Below are the code and all the weights of a small trained network. Each question names an input and a class and asks about switching units off, where a switched-off unit gives its printed mean instead of its output.

import numpy as np


def w(rows, s, z=0):
    codes = np.array(rows[::2]) - 128.0
    scale = np.full(codes.shape[1], s)
    scale[-1] = z or s
    return codes * scale


def norm(h):
    return h / np.sqrt((h * h).mean(-1, keepdims=True) + 1e-5)


def f(y):
    return y / 2 * (1 + np.tanh(0.7978845608 * (y + 0.044715 * y**3)))


def log_softmax(a):
    a = a - a.max(-1, keepdims=True)
    return a - np.log(np.exp(a).sum(-1, keepdims=True))


def net(x, mask):
    res = np.array(x, float).reshape(1, 6) / 4 @ E
    u = 0
    for l in range(4):
        y = f(norm(res) @ A[l][:, :-1].T + A[l][:, -1])
        res = res + np.where(mask[u : u + 10], y, B[l][:, -1]) @ B[l][:, :-1]
        u += 10
    return log_softmax(norm(res)[-1] @ U[:, :-1].T + U[:, -1])


A, B = {}, {}
E = w([
[156,193,79],'x0',
[139,124,125],'x1',
[126,128,130],'x2',
[145,118,116],'x3',
[199,94,87],'x4',
[192,158,254],'x5',
],0.009)
A[0] = w([
[169,219,97,49],'0.n1',
[163,218,96,51],'0.n2',
[124,142,134,59],'0.n3',
[141,115,113,150],'0.n4',
[101,145,69,70],'0.n5',
[165,253,85,3],'0.n6',
[171,139,150,92],'0.n7',
[237,194,189,102],'0.n8',
[52,192,164,85],'0.n9',
[174,188,175,35],'0.n10',
],0.013,0.0041)
B[0] = w([
[138,49,122,166],'0.n1',
[145,60,125,165],'0.n2',
[95,113,145,109],'0.n3',
[134,145,119,145],'0.n4',
[69,209,193,180],'0.n5',
[151,3,117,183],'0.n6',
[124,150,135,143],'0.n7',
[103,207,156,254],'0.n8',
[227,135,101,194],'0.n9',
[72,185,178,171],'0.n10',
],0.02,0.0052)
A[1] = w([
[96,1,201,101],'1.n1',
[145,152,153,25],'1.n2',
[88,147,163,61],'1.n3',
[138,53,159,75],'1.n4',
[141,137,163,1],'1.n5',
[108,30,189,51],'1.n6',
[148,149,147,84],'1.n7',
[109,32,182,126],'1.n8',
[141,138,165,11],'1.n9',
[62,119,187,85],'1.n10',
],0.0089,0.0028)
B[1] = w([
[108,23,179,253],'1.n1',
[92,85,106,110],'1.n2',
[141,145,91,141],'1.n3',
[127,23,79,165],'1.n4',
[22,77,98,96],'1.n5',
[90,4,165,183],'1.n6',
[110,100,102,130],'1.n7',
[124,50,148,214],'1.n8',
[22,77,97,103],'1.n9',
[178,129,70,164],'1.n10',
],0.015,0.0022)
A[2] = w([
[33,117,9,163],'2.n1',
[120,38,151,86],'2.n2',
[155,147,167,165],'2.n3',
[104,134,105,75],'2.n4',
[99,102,91,4],'2.n5',
[84,122,83,78],'2.n6',
[149,111,127,95],'2.n7',
[74,137,68,103],'2.n8',
[225,125,80,139],'2.n9',
[99,235,88,130],'2.n10',
],0.014,0.0017)
B[2] = w([
[127,149,253,172],'2.n1',
[114,87,92,189],'2.n2',
[100,79,123,156],'2.n3',
[137,155,133,127],'2.n4',
[107,120,164,127],'2.n5',
[123,160,166,131],'2.n6',
[127,136,117,128],'2.n7',
[146,180,167,144],'2.n8',
[143,101,88,157],'2.n9',
[180,125,90,255],'2.n10',
],0.026,0.0094)
A[3] = w([
[103,149,32,184],'3.n1',
[195,103,88,84],'3.n2',
[74,191,7,116],'3.n3',
[185,92,146,145],'3.n4',
[138,95,170,128],'3.n5',
[126,130,101,67],'3.n6',
[102,142,107,85],'3.n7',
[130,129,101,3],'3.n8',
[187,108,93,18],'3.n9',
[181,109,93,56],'3.n10',
],0.017,0.002)
B[3] = w([
[236,127,47,177],'3.n1',
[105,196,39,253],'3.n2',
[250,36,94,178],'3.n3',
[95,83,88,230],'3.n4',
[146,70,117,177],'3.n5',
[147,179,114,121],'3.n6',
[146,163,148,104],'3.n7',
[140,191,106,115],'3.n8',
[116,204,46,213],'3.n9',
[118,195,54,213],'3.n10',
],0.018,0.0045)
U = w([
[111,252,213,109],'0',
[68,75,122,21],'1',
[134,159,105,252],'2',
[151,158,111,158],'3',
[110,183,89,102],'4',
],0.013,0.0022)

Each question gives the input, the list of numbers given to net, and the class t.
The units are the neurons (one row each of A and B). Each row of codes is followed by its name. A weight is (code - 128) times the scale printed after its matrix; where a second scale follows, it is the last column's (A, B and U).
mask holds one flag per neuron, layer by layer. A switched-off neuron (its flag False) gives its mean, the last column of its row in B, instead of its output. The means were averaged over made-up inputs and are rounded, as every weight is.
A unit's drop is (log p(t) with every unit on - log p(t) with that unit switched off) / (log p(t) with every unit on - log p(t) with every unit switched off).
The circuit of an input: a set's keep is (log p(t) with only the set's units on - log p(t) with every unit switched off) / (log p(t) with every unit on - log p(t) with every unit switched off). Starting from the 12 units with the biggest drops (on a tie, the unit counted first), units are removed one at a time, each time the one whose removal leaves the highest keep (on an exact tie, the one counted first), for as long as the keep stays at least 0.8.
circuit, biggest first: the units of the circuit, biggest drop first
unit that matters most: the unit with the biggest drop
top k neurons: the k neurons with the biggest drops, biggest first
top k neurons in layer l: the k neurons of layer l with the biggest drops, biggest first
drop of u: that unit's drop, to one decimal
input [-7,-6,-7,-8,7,4], class 1: top 2 neurons in layer 0 => (0.n5 0.n9)
input [6,1,4,3,2,6], class 0: unit that matters most => 0.n8
input [7,-4,-1,0,-6,-2], class 1: circuit, biggest first => (0.n6 2.n10)
input [7,-7,7,0,2,6], class 1: top 3 neurons => (0.n1 0.n6 0.n2)
input [7,0,5,-8,-7,1], class 1: top 3 neurons => (0.n6 0.n1 0.n2)
input [5,-6,1,-7,8,8], class 0: top 3 neurons => (0.n8 0.n10 2.n2)
input [2,-5,4,6,3,8], class 0: top 2 neurons in layer 2 => (2.n2 2.n9)
input [-4,2,-3,-3,0,1], class 1: top 2 neurons in layer 0 => (0.n8 0.n9)
input [3,6,1,-7,-4,6], class 0: top 2 neurons in layer 0 => (0.n10 0.n8)
input [7,-1,7,4,-2,7], class 0: top 2 neurons => (0.n8 0.n10)
input [3,5,-7,4,2,-8], class 0: top 2 neurons => (2.n1 0.n9)
input [6,-7,-5,1,3,-7], class 0: top 2 neurons => (2.n1 0.n9)
input [4,-4,7,-7,-1,7], class 0: top 4 neurons => (0.n10 0.n8 2.n2 2.n9)
input [-7,4,1,-1,-2,4], class 1: unit that matters most => 2.n10
input [0,-5,5,6,4,-6], class 0: top 3 neurons => (0.n9 2.n1 0.n8)
input [6,1,6,-7,8,-8], class 0: top 2 neurons in layer 0 => (0.n9 0.n5)
input [8,4,6,2,5,2], class 1: top 2 neurons in layer 0 => (0.n6 0.n9)
input [-7,3,1,6,-3,-1], class 1: drop of 2.n10 => 0.1
input [1,-3,4,-2,-2,-7], class 0: drop of 2.n1 => 0.4
input [-2,-8,6,-1,3,-8], class 0: top neuron in layer 2 => (2.n1)
